Below is a small trained network, with its code and all its weights. Each question gives an input and a class and asks what happens when units are switched off, that is, made to give their printed mean instead of their output.

import numpy as np


def w(rows, s, z=0):
    codes = np.array(rows[::2]) - 128.0
    scale = np.full(codes.shape[1], s)
    scale[-1] = z or s
    return codes * scale


def f(y):
    return np.maximum(y, 0)


def log_softmax(a):
    a = a - a.max(-1, keepdims=True)
    return a - np.log(np.exp(a).sum(-1, keepdims=True))


def net(x, mask):
    res = np.array(x, float).reshape(1, 3) / 4 @ E
    y = f(res @ A[0][:, :-1].T + A[0][:, -1])
    res = res + np.where(mask, y, B[0][:, -1]) @ B[0][:, :-1]
    return log_softmax(res[-1] @ U[:, :-1].T + U[:, -1])


A, B = {}, {}
E = w([
[171,34,66,98,172,126,90,149,241,2,206],'x0',
[98,202,75,92,153,110,185,204,96,132,201],'x1',
[165,56,128,154,74,201,161,206,157,88,132],'x2',
],0.013)
A[0] = w([
[122,150,141,135,127,151,126,150,123,127,120,113],'N0',
[145,145,114,115,135,121,129,144,158,102,160,137],'N1',
[122,240,115,129,167,88,115,65,121,138,138,99],'N2',
[134,46,120,117,146,127,108,124,154,119,146,124],'N3',
[140,23,164,131,68,178,135,138,110,142,71,88],'N4',
[155,5,143,147,118,124,93,48,170,90,85,124],'N5',
[127,70,130,129,131,115,102,93,165,123,121,183],'N6',
[140,30,152,148,87,135,127,164,138,105,84,156],'N7',
[126,84,107,128,129,126,155,242,161,77,182,173],'N8',
[125,192,176,140,77,141,158,139,65,198,62,254],'N9',
],0.014,0.004)
B[0] = w([
[148,74,121,144,154,94,111,56,80,146,131,142],'N0',
[115,109,93,144,136,112,138,157,156,163,163,169],'N1',
[72,127,121,82,142,54,120,81,72,129,150,209],'N2',
[157,126,120,86,71,170,94,110,127,113,72,189],'N3',
[110,64,138,206,144,124,136,149,152,190,129,193],'N4',
[101,146,236,77,114,168,102,129,182,103,74,227],'N5',
[128,100,210,132,150,123,175,91,139,64,156,178],'N6',
[112,115,185,167,161,169,160,158,160,159,156,198],'N7',
[163,121,7,117,122,180,120,115,138,88,152,234],'N8',
[129,179,147,188,106,127,145,169,47,190,94,255],'N9',
],0.017,0.026)
U = w([
[178,95,22,109,143,127,116,151,152,75,213,178],'0',
[128,77,206,117,131,125,94,132,199,70,88,162],'1',
[110,85,158,229,140,147,159,199,128,187,102,125],'2',
[144,69,112,113,128,200,112,161,183,72,147,166],'3',
[207,165,133,112,179,168,90,139,159,165,131,3],'4',
[170,152,98,139,107,171,134,132,76,111,139,43],'5',
[79,205,122,132,127,87,129,125,2,176,109,193],'6',
[72,129,82,80,192,66,107,96,102,103,205,134],'7',
],0.0094,0.004)

Each question gives the input, the list of numbers given to net, and the class t.
The units are the neurons (one row each of A and B). Each row of codes is followed by its name. A weight is (code - 128) times the scale printed after its matrix; where a second scale follows, it is the last column's (A, B and U).
mask holds one flag per neuron, in row order. A switched-off neuron (its flag False) gives its mean, the last column of its row in B, instead of its output. The means were averaged over made-up inputs and are rounded, as every weight is.
A unit's drop is (log p(t) with every unit on - log p(t) with that unit switched off) / (log p(t) with every unit on - log p(t) with every unit switched off).
The circuit of an input: a set's keep is (log p(t) with only the set's units on - log p(t) with every unit switched off) / (log p(t) with every unit on - log p(t) with every unit switched off). Starting from all 10 units, units are removed one at a time, each time the one whose removal leaves the highest keep (on an exact tie, the one counted first), for as long as the keep stays at least 0.8.
circuit, biggest first: the units of the circuit, biggest drop first
k most important neurons: the k neurons with the biggest drops, biggest first
drop when u is switched off: that unit's drop, to one decimal
input [0,-8,5], class 1: circuit, biggest first	[N5]
input [6,4,-8], class 7: 2 most important neurons	[N2; N9]
input [0,4,-2], class 7: 2 most important neurons	[N9; N3]
input [5,1,-2], class 3: 4 most important neurons	[N2; N3; N6; N0]
input [2,1,0], class 0: circuit, biggest first	[N5; N9]
input [0,-8,7], class 1: 2 most important neurons	[N5; N9]
input [3,-1,-6], class 7: circuit, biggest first	[N9; N2]
input [-6,3,6], class 6: 2 most important neurons	[N9; N7]
input [6,-6,8], class 1: 2 most important neurons	[N5; N6]
input [1,-1,7], class 3: 2 most important neurons	[N9; N8]
input [1,4,-7], class 7: drop when N9 is switched off	1.3
input [0,3,5], class 0: drop when N5 is switched off	0.2
input [1,7,-5], class 7: drop when N2 is switched off	0.0
input [0,7,-3], class 7: circuit, biggest first	[N9]
input [2,5,-8], class 7: drop when N9 is switched off	1.2
